How the items are linked:
x477: δ>x347, θ>x901, λ>x818, ω>x858
x385: δ>x87, θ>x899, λ>x773, ω>x459
x251: δ>x563, θ>x52, λ>x998, ω>x164
x597: δ>x925, θ>x909, λ>x923, ω>x251
x126: δ>x89, θ>x501, λ>x751, ω>x850
x663: δ>x277, θ>x307, λ>x683, ω>x606
x152: δ>x188, θ>x394, λ>x350, ω>x597
x336: δ>x773, θ>x126, λ>x143, ω>x198
x519: δ>x841, θ>x115, λ>x394, ω>x485
x320: δ>x858, θ>x892, λ>x841, ω>x152
x226: δ>x501, θ>x209, λ>x606, ω>x773
x850: δ>x391, θ>x385, λ>x243, ω>x818
x410: δ>x184, θ>x350, λ>x925, ω>x702
x75: δ>x409, θ>x597, λ>x702, ω>x307
x892: δ>x980, θ>x347, λ>x294, ω>x394
x485: δ>x350, θ>x448, λ>x909, ω>x510
x347: δ>x198, θ>x243, λ>x477, ω>x183
x818: δ>x477, θ>x459, λ>x458, ω>x320
x143: δ>x336, θ>x751, λ>x391, ω>x347
x705: δ>x157, θ>x78, λ>x164, ω>x374
x188: δ>x498, θ>x519, λ>x152, ω>x925
x841: δ>x320, θ>x294, λ>x519, ω>x350
x52: δ>x510, θ>x410, λ>x409, ω>x771
x923: δ>x597, θ>x754, λ>x510, ω>x998
x391: δ>x143, θ>x87, λ>x850, ω>x477
x751: δ>x126, θ>x226, λ>x87, ω>x243
x459: δ>x901, θ>x143, λ>x100, ω>x892
x464: δ>x568, θ>x277, λ>x374, ω>x751
x184: δ>x754, θ>x152, λ>x410, ω>x75
x702: δ>x75, θ>x923, λ>x563, ω>x157
x157: δ>x307, θ>x998, λ>x705, ω>x464
x498: δ>x448, θ>x841, λ>x188, ω>x410
x89: δ>x899, θ>x374, λ>x126, ω>x391
x394: δ>x519, θ>x183, λ>x199, ω>x909
x909: δ>x485, θ>x498, λ>x754, ω>x52
x568: δ>x209, θ>x164, λ>x464, ω>x126
x901: δ>x243, θ>x336, λ>x459, ω>x980
x858: δ>x183, θ>x980, λ>x320, ω>x188
x654: δ>x771, θ>x563, λ>x307, ω>x209
x100: δ>x459, θ>x391, λ>x198, ω>x294
x899: δ>x606, θ>x464, λ>x89, ω>x143
x164: δ>x705, θ>x771, λ>x277, ω>x501
x198: δ>x100, θ>x850, λ>x347, ω>x115
x277: δ>x164, θ>x654, λ>x663, ω>x226
x773: δ>x385, θ>x89, λ>x336, ω>x100
x350: δ>x152, θ>x199, λ>x485, ω>x923
x374: δ>x464, θ>x663, λ>x501, ω>x87
x243: δ>x850, θ>x773, λ>x901, ω>x458
x510: δ>x923, θ>x184, λ>x52, ω>x78
x925: δ>x410, θ>x485, λ>x597, ω>x563
x199: δ>x394, θ>x858, λ>x448, ω>x754
x87: δ>x751, θ>x606, λ>x385, ω>x901
x980: δ>x458, θ>x198, λ>x892, ω>x519
x115: δ>x294, θ>x818, λ>x183, ω>x448
x771: δ>x78, θ>x702, λ>x654, ω>x683
x754: δ>x909, θ>x188, λ>x184, ω>x409
x307: δ>x654, θ>x251, λ>x157, ω>x568
x183: δ>x115, θ>x458, λ>x858, ω>x498
x606: δ>x226, θ>x568, λ>x899, ω>x336
x409: δ>x52, θ>x925, λ>x75, ω>x654
x501: δ>x374, θ>x683, λ>x226, ω>x385
x683: δ>x663, θ>x157, λ>x209, ω>x899
x458: δ>x818, θ>x100, λ>x980, ω>x841
x448: δ>x199, θ>x320, λ>x498, ω>x184
x78: δ>x998, θ>x75, λ>x771, ω>x663
x209: δ>x683, θ>x705, λ>x568, ω>x89
x563: δ>x702, θ>x510, λ>x251, ω>x705
x294: δ>x892, θ>x477, λ>x115, ω>x199
x998: δ>x251, θ>x409, λ>x78, ω>x277

The rows follow the links: the fewer symbols apart two items are, the more alike their rows tend to be.

Each row is also shifted at random along 6 hidden directions that mean nothing.

Some items, each with a row of numbers:
x307:  285    25   -23   -10   -21   -33   104   -48  -111    14   -46   155    79    58   -27   -25    84    87   127  -130    -5    55   -32   -77   -16   -81  -100   -77    96    66  -135    58   -37   -78     8    -2    63   -86    55  -111    -4   102    77     1  -133   189  -133    37   -43    40    84   -83
x519: -273    44  -154   -81   -64   -16    16     2    45   -39  -132    32   -24   239    54    40   -47   -25   189   -40    24    70    -9    95    98    48   -46    56     6   -88  -130   -54    76    50   -36    54   -30    18   141   101   117  -151  -105    68   -98  -103    48   -79    -7   -21   -56  -123
x188: -132    92  -159   -59     6    -6   -20   -15   104    67   120   -80   -24   -74    40   103    28     8    74   103   -57    26     7    55    31    54   155    31   -82  -158     0   -58   103    71   -53     6   -40    96   -60    57    14  -160   -11    59    61  -251     2   -99    79    40   -12    92
x654:  224    28  -170   -26    40  -115    39   -12   -80    38  -115    70   110   188   -39   -46    91    84   222   -87    59    82   -77   -31   -14   -36  -108   -70    92    35  -148    -6   -33   -68    14    31    82   -71    78  -109     4    81    48    -8  -133   -30  -146    42   -34    54    92   -93
x925: -237   114   -25   -71  -106    47     3    35     6    60  -135   137    40    71    50    92    68   130    65   -71   -48    94   -55    20    67   -19    51   -41   -41  -114    46   -15    77   -42   -59    -4   -22    28    58   -22    90   -75    30    40    19   -12   -92   -78   -14    72    66    41
x998:  186    73    45   -37   110   -22    12   -11   -52    96    67   -82    71   -95   -29   -56   108    75   -73   -37    41    82    10  -108   -21    25   -71   -94    27    10   -98   -54     7    25   -20    16    55   -18   -90   -82   -81    70   127    15   -27    99  -149    -1    62    45   110   -71
x818: -132   -58   -83    -6   -20    -8    45   -52    55   -75    98   -51   -72    13    11    16   -92  -112    57    62    -7   -56    68    54     8    25    22    82    27   -14   -87     2    16    73     2     8   -36    30     9   112    17   -91   -91    23   -38   -64   144   -43    17   -57  -115   -36
x391: -331  -107    70    73   -60    44    -7   -54    24  -102   -19   109   -66   -25   -18     7   -98   -79    36    33   -27  -116    18    42   -60   -79    57    76   -61    59    38    87   -73   -60    31    40   -31   -24    30    32   -18    11   -76   -49   -54     4   140    39   -81   -69   -68    47
x498: -101    82     4   -38    32    59   -59   -47   107    54    54   -69   -16  -108    44    65    10    11     1    81    -3    47    44    18    45    50   107    32  -160  -141   -67   -60   108    84   -57   127   -50    73   -58    68   -14  -146     1    82    -2  -151    14   -98    66    12   -19    10
x243: -113   -96    73    90   -84    42   -46    10    28  -102   -67    93   -65    29    11    10  -101   -82   -12    23   -13  -108    -2    62   -21   -64    47    73   -51    41   120    81   -49   -59    20     5   -49   -15    63    44    23    15   -98   -39     4    -3   141    49   -86   -63   -92    77
x143:   81  -104   -38    72   -45   -19    53     9    -3   -73   115     4   -62   -53   -16    -6   -85  -103   -32    56   -43  -128    20    34   -43   -29    39    53    81    88   108    80   -71   -28    50  -134   -12   -14   -21    31   -11    52   -58   -71    56    14   121    57   -41   -55   -89    92
x184: -193   102     5   -96     0    38    22   -53    20    37   -42    40    33     7    42    36    61    75    53   -63     4   117    32   -23    56    28   -17   -20   -43   -99  -182   -64   105    40   -60    99    -9    21    29    21    32  -112    34    85   -83    54   -81  -100    47    28    47  -116
x501: -127   -72    76    70   -19    -8   -43    53   -69   -21  -114    79    25    61   -34   -44    -8    12   -17   -41    22   -60   -69    -3   -65   -68   -27   -29     2   106   147    70  -100  -112    48   -29    30   -55    32   -83   -13   131     6   -98    21    36   -14    98   -89    -6    41    63
x773: -380  -114     9    42    14   -24   -18    17   -24   -83   -32   -42   -39    91   -43   -77   -91   -89     0    16    48   -67    -5    27   -41    -5   -63    49    42   112    21    11   -89   -16    51     1    12   -32    34    17   -20    47   -69   -80   -19    -7    92    55   -51   -65   -47   -35
x606:   -7   -85     5    78    67   -57   -48    62   -51    -7    -6   -85    15    21   -65   -82    -6   -43   -60    29    54   -67   -52    -6   -76   -12   -42   -16    37   114   114    13  -103   -44    68   -48    47   -39   -21   -62   -62   128     5   -95    65   -50     4   106   -49   -17    25    61
x115:  262   -14   -16     8   -82    16   -52    58    66   -60  -113    14   -46   131    64    43   -81   -65    11    34    -2   -12    -8   104    83    28    33    59   -30   -77   106     0    56    14   -13    -6   -69    18    88   100    94   -73  -107    57    48   -92   114   -14   -23   -31   -98    34
x568: -130   -35   -11    25    51   -52    73   -19   -82   -12    78   -16    25   -34   -60   -72    26     6   -32   -37    11   -18     1   -75   -75   -23   -88   -51   120   120   -38    31   -87   -34    34   -73    67   -48   -48   -80   -74   113    57   -80   -29   143   -54    57    -6     7    64   -30
x459:  302   -92  -114    39   -39   -48    78    -6    13   -88    99   -41   -72    44   -10    -4  -107  -126    45    57   -27   -91    42    54     8     9    -6    66   135    44    23    51   -30    30    33  -124   -20     0    10    69    29     4   -97    -9    23   -17   142    32   -19   -48  -120    15
x152:  -67    86   -24   -65    64    23   -68   -58    87    48   -18   -62    20   -11    39    34    39    21    62    43    44    87    23    17    52    53    45    19  -139  -135  -149  -103   109    80   -53   180   -23    47    -7    52    -4  -143    -7   101   -67  -157   -26   -90    53     8     9   -71
x448:   31    62   -10   -80    29     1   -26    34    49    27   -38  -137   -12    71    47     0   -14   -15   -35    -8    42    85    31    14   106   103   -43    17    -1   -98   -72  -114    97   116   -39    35   -38    34    23    80    56  -120   -33    94    22   -45    25   -86    73   -13   -32  -107
x485:  -66   105   201   -28   -33   113  -196   108    60    77  -208    -1    21     3    79    55    29    78  -154     5    26    77   -42    41    78    37    78   -14  -208  -150   206   -74    98     2   -55    89   -64    61    29    24    57   -83     6    73   118   -82   -31   -47    12    42    37    90
x858:   37    11   108   -56   -45    82   106   -86    31   -73    85    13   -84   -77    60    16   -89   -56   -89   -61   -43    31   151   -40    90    34   -78    38    66   -29  -207   -16    84   108   -41     6   -45    15    22   132    45  -117   -42    96   -88   290    99  -104    63   -58   -98  -190
x409:  -98   103   -77   -80   -55   -17    33    48   -63    60  -160   113    80   161    22    25    98   122   103  -124     9   116   -77     4    57    -5   -56   -64    50   -40   -16   -28    36   -41   -28   -33    22   -23    87   -58    92    -8    42    35   -28    32  -135   -28   -20    68    90   -29

Start, symbols taken left to right, then the item you end at.
Answers are names.
 119    92   140   -26  -117   109  -117    89    53    40  -253   131    17    85    95    94    24    86   -43   -48   -17    79   -53    58   100   -11    79   -12  -146  -137   177    -9    94   -37   -51    56   -76    27    92    29   132   -76   -25    84    83   -25   -10   -54   -40    45    13    80
ω λ ω ω => x663
  -7   -96    47   103   -76    10   -41    20   -47   -73  -138   175    10    81   -26    -8   -30   -10    60   -16     7   -98   -78    40   -58  -124    25    16   -24    93   150   117  -115  -138    50    -6     2   -70    73   -64     9   121   -32   -85   -22   -10    49   118  -128   -20   -12   103
ω λ λ δ δ λ => x850
 233   106    48   -41    13    33  -109    83    35    84  -131   -54    48    54    61    26    49    65   -59    -3    33    99   -39    20    86    60    23   -38   -95  -130    71   -93    98    20   -43    41   -28    40    18     8    50   -55    31    83    82   -87   -66   -54    35    53    41    18
δ λ δ δ λ => x909
  70    -7   -14    17    60   -80   -79    96   -83    52  -147   -44    81   131   -50   -82    79    51     5   -45    97    37  -107   -26   -29    11   -91   -74    29    61    89   -34   -59   -66    34    -2    58   -51    25  -103   -13   125    50   -50    40   -53  -114    86   -38    39    94    14
θ λ θ λ δ ω λ => x164
 111    25    51   -16   -41    50   -71    70    77    -2   -80   -46   -43    55    66    45   -58   -26   -71    28     2    28    -2    66    83    57    50    38   -71  -104   113   -41    78    60   -25     7   -63    60    34    89    74  -105   -63    63    85   -92    72   -48    27   -16   -64    29
ω θ θ δ δ => x115
 166   -27   165    45    17    18   -45    53   -99    21  -117    58    56    19   -33   -74    44    56  -110   -86    51     7   -55   -58   -28   -42   -99   -80    20   100    89    32   -72   -82    38    -5    35   -74    16   -99   -31   154    72   -49    11   173   -89    84   -56    22    85   -15
δ λ λ θ => x157
 166   -32   -57    24  -194    64   167   -78    65   -96   154   206  -109  -109    51   150   -96   -52    80    26  -174  -115    69    63     9   -95   154    94    47   -34    39   147    20   -18   -14  -144   -81    28     8    93    75   -78   -80     9     6    81   156   -36   -33   -21  -137   129
δ δ λ λ θ δ => x459
 163   -68   -73    29  -102    18   130  -101    42  -114   105   121   -85   -29    19    56  -107   -96   108    17   -91   -94    79    46     9   -66    41    92    67    15   -83   115    -7    -5     0   -52   -36   -11    41    93    41   -53   -85    16   -84    58   154    -3   -30   -58  -142    -7
λ δ λ δ θ => x243
  64     4  -169   -32   -15   -25    68   -18    85   -12   198  -115   -78   -73    22    82   -62   -76    22   108   -84   -40    53    59    37    62   108    66    53   -78     9   -20    66    96   -21  -116   -53    94   -61   103    18  -130   -59    39    87  -140   106   -81    78   -10   -93    70
ω δ θ ω δ θ => x519
-274    -5    52    15    24   -20   -38    17   -83    22  -124    57    73    65   -39   -65    59    64    28   -71    64    25   -64   -38   -56   -39   -85   -53   -10    75   -14     5   -72   -83    23    54    50   -67    40  -108   -36   107    51   -61   -54    49   -98    58   -59    23   102   -29
λ ω θ δ δ => x683
-136   122    96   -65    17    63   -32   -23     5    88   -25    23    56   -96    20    33    85   121   -40   -40     2   102     2   -63    14     5    14   -53   -90   -74   -64   -54    74     2   -50    84     1     9   -28   -35   -25   -33    86    50   -22    72  -128   -71    49    54    95   -29
ω θ λ θ ω ω δ => x164
 113    51    87   -12   -66    80   -65    35    86     9   -44    16   -44   -46    80    86   -26     4   -82    31   -36    14    18    49    72    24    94    29  -109  -122   106   -15    97    34   -45    11   -87    52     9    77    63   -98   -37    72    82   -37    49   -60    28    -2   -49    69
λ λ λ λ => x188
  -1   -30   -25     8    -1    36    58   -59    84   -39   258   -82  -101  -205    28    63   -78  -101   -61   122   -90   -83   109    30    -2    28   119    80    -9   -46    -9    18    34    89   -23   -56   -52    77   -96   117   -25  -101   -56    23    66   -37   142   -56    59   -44  -110    57
δ θ λ λ δ => x198
  40   115   -72   -96  -163    12   122    61   -64    23  -165   214    51   185    64    69    62   143   102  -195   -67   121   -52    13   107   -22   -55   -74   134   -47    14    29    59   -56   -48  -129    -4   -20   129   -27   161   -33    20    57   -10   180  -117   -56   -33    89    56   -27
δ θ λ δ δ => x485
 -79  -102   135    45    23     3    40     6   -82   -78    -5   -20   -32    23   -35  -122   -79   -74  -126   -68    39   -56    49   -61   -25    -1  -159   -13   144   163   -35    36  -100    -1    50   -55    30   -64    21     8   -28   105   -10   -71   -46   273    58    65   -29   -66   -33  -131
δ θ δ λ ω ω θ => x143
-271   123     0   -67   -99    74    33   -34    22    48   -68   192    31   -35    52   115    83   138    92   -71   -65    72   -26    -4    32   -56    92   -28   -86  -101   -23    22    60   -44   -61    39   -15    25    33   -33    52   -79    56    48   -36    28  -103   -77    -7    73    75    51
θ θ ω ω λ => x563
